143 114 53 104 40 50 100
151 153 150 153 55 35 157
121 44 156 160 110 95 87
123 92 158 52 112 146 126
68 87 111 60 101 158 149
->
68 87 111 60 101 158 149
143 114 53 104 40 50 100
151 153 150 153 55 35 157
121 44 156 160 110 95 87
123 92 158 52 112 146 126

51 40 152
154 49 67
167 42 146
36 62 147
93 92 111
55 47 157
51 38 49
46 130 45
74 132 60
->
74 132 60
51 40 152
154 49 67
167 42 146
36 62 147
93 92 111
55 47 157
51 38 49
46 130 45

37 89 89 124
47 91 112 110
42 81 91 121
67 97 95 129
63 82 96 125
42 108 102 114
37 103 96 113
66 99 96 129
44 82 91 111
->
44 82 91 111
37 89 89 124
47 91 112 110
42 81 91 121
67 97 95 129
63 82 96 125
42 108 102 114
37 103 96 113
66 99 96 129

128 109 109 130 92 130 79
110 82 105 137 122 159 49
97 58 76 96 141 107 102
->
97 58 76 96 141 107 102
128 109 109 130 92 130 79
110 82 105 137 122 159 49

106 110 78 121
115 53 58 112
158 101 168 84
102 69 87 161
142 93 136 71
69 89 127 63
65 125 76 67
132 97 81 152
->
132 97 81 152
106 110 78 121
115 53 58 112
158 101 168 84
102 69 87 161
142 93 136 71
69 89 127 63
65 125 76 67

69 62 120 122 123 152 101 96 84 56 78 86 112 144
146 86 43 112 81 92 106 91 131 126 117 63 67 75
136 59 54 134 91 126 107 84 119 104 106 50 69 96
106 89 34 59 110 100 103 117 161 93 106 78 90 121
93 50 106 144 111 157 103 85 85 70 84 67 95 128
->
93 50 106 144 111 157 103 85 85 70 84 67 95 128
69 62 120 122 123 152 101 96 84 56 78 86 112 144
146 86 43 112 81 92 106 91 131 126 117 63 67 75
136 59 54 134 91 126 107 84 119 104 106 50 69 96
106 89 34 59 110 100 103 117 161 93 106 78 90 121
---
133 134 35
113 82 123
130 119 93
103 152 85
121 123 126
->
121 123 126
113 82 123
130 119 93
103 152 85
133 134 35

66 76 118 89 88 109 96 99 110 52 112 104
66 77 130 68 74 109 103 86 119 63 98 108
64 73 124 89 86 113 95 98 107 56 114 111
115 117 53 70 71 80 102 148 112 96 133 88
79 83 139 169 80 109 103 83 110 65 104 116
62 83 131 43 86 110 108 87 116 67 101 106
76 142 69 162 105 55 104 150 104 102 98 81
110 109 59 119 66 74 104 165 109 89 126 92
->
79 83 139 169 80 109 103 83 110 65 104 116
62 83 131 43 86 110 108 87 116 67 101 106
66 77 130 68 74 109 103 86 119 63 98 108
64 73 124 89 86 113 95 98 107 56 114 111
66 76 118 89 88 109 96 99 110 52 112 104
76 142 69 162 105 55 104 150 104 102 98 81
110 109 59 119 66 74 104 165 109 89 126 92
115 117 53 70 71 80 102 148 112 96 133 88

103 124 95 125 101 90 86 67 82 105
105 137 58 139 114 92 85 128 73 100
100 132 128 75 137 112 105 64 111 115
92 123 88 104 95 92 93 88 98 97
107 115 86 73 107 100 81 100 70 108
115 97 56 146 105 88 119 87 125 125
108 141 82 45 85 97 98 62 109 91
85 88 80 88 108 68 87 79 98 90
->
100 132 128 75 137 112 105 64 111 115
103 124 95 125 101 90 86 67 82 105
92 123 88 104 95 92 93 88 98 97
107 115 86 73 107 100 81 100 70 108
108 141 82 45 85 97 98 62 109 91
85 88 80 88 108 68 87 79 98 90
105 137 58 139 114 92 85 128 73 100
115 97 56 146 105 88 119 87 125 125

93 151 104 148 45 125 85 36 106 77 113 55 139
123 97 112 65 102 81 77 91 77 43 96 119 51
132 129 94 175 65 90 101 76 68 42 85 57 176
131 106 98 93 64 123 115 98 33 88 134 100 154
92 166 44 97 43 110 105 62 89 147 158 85 124
->
123 97 112 65 102 81 77 91 77 43 96 119 51
93 151 104 148 45 125 85 36 106 77 113 55 139
131 106 98 93 64 123 115 98 33 88 134 100 154
132 129 94 175 65 90 101 76 68 42 85 57 176
92 166 44 97 43 110 105 62 89 147 158 85 124

80 91 37 87 127 102 39 127 94 131 115
55 93 70 97 45 96 52 41 101 31 51
->
55 93 70 97 45 96 52 41 101 31 51
80 91 37 87 127 102 39 127 94 131 115

115 81 105 72
65 65 98 125
86 65 78 78
42 100 97 107
47 141 92 107
65 52 86 124
128 104 140 109
85 58 87 78
100 101 129 109
107 89 104 73
->
128 104 140 109
100 101 129 109
115 81 105 72
107 89 104 73
65 65 98 125
42 100 97 107
47 141 92 107
85 58 87 78
65 52 86 124
86 65 78 78

118 91 25 123 111 61 67 105 153 149 81 83
114 89 150 127 116 122 118 105 83 72 64 88
122 89 32 124 112 64 69 104 148 147 83 81
57 72 28 48 36 77 91 120 155 95 111 132
114 75 112 118 101 107 107 106 106 87 74 90
127 131 139 132 148 109 100 84 63 115 102 80
->
114 89 150 127 116 122 118 105 83 72 64 88
127 131 139 132 148 109 100 84 63 115 102 80
114 75 112 118 101 107 107 106 106 87 74 90
122 89 32 124 112 64 69 104 148 147 83 81
57 72 28 48 36 77 91 120 155 95 111 132
118 91 25 123 111 61 67 105 153 149 81 83

92 104 113 69 77 122 76 97
103 107 125 94 105 123 65 96
65 77 129 57 94 96 100 118
102 117 108 100 113 108 106 121
82 87 122 86 115 106 86 103
64 77 111 75 101 76 119 106
75 66 102 115 110 37 134 90
74 88 124 105 127 82 81 106
99 101 109 108 107 91 91 86
->
65 77 129 57 94 96 100 118
103 107 125 94 105 123 65 96
74 88 124 105 127 82 81 106
82 87 122 86 115 106 86 103
92 104 113 69 77 122 76 97
64 77 111 75 101 76 119 106
99 101 109 108 107 91 91 86
102 117 108 100 113 108 106 121
75 66 102 115 110 37 134 90
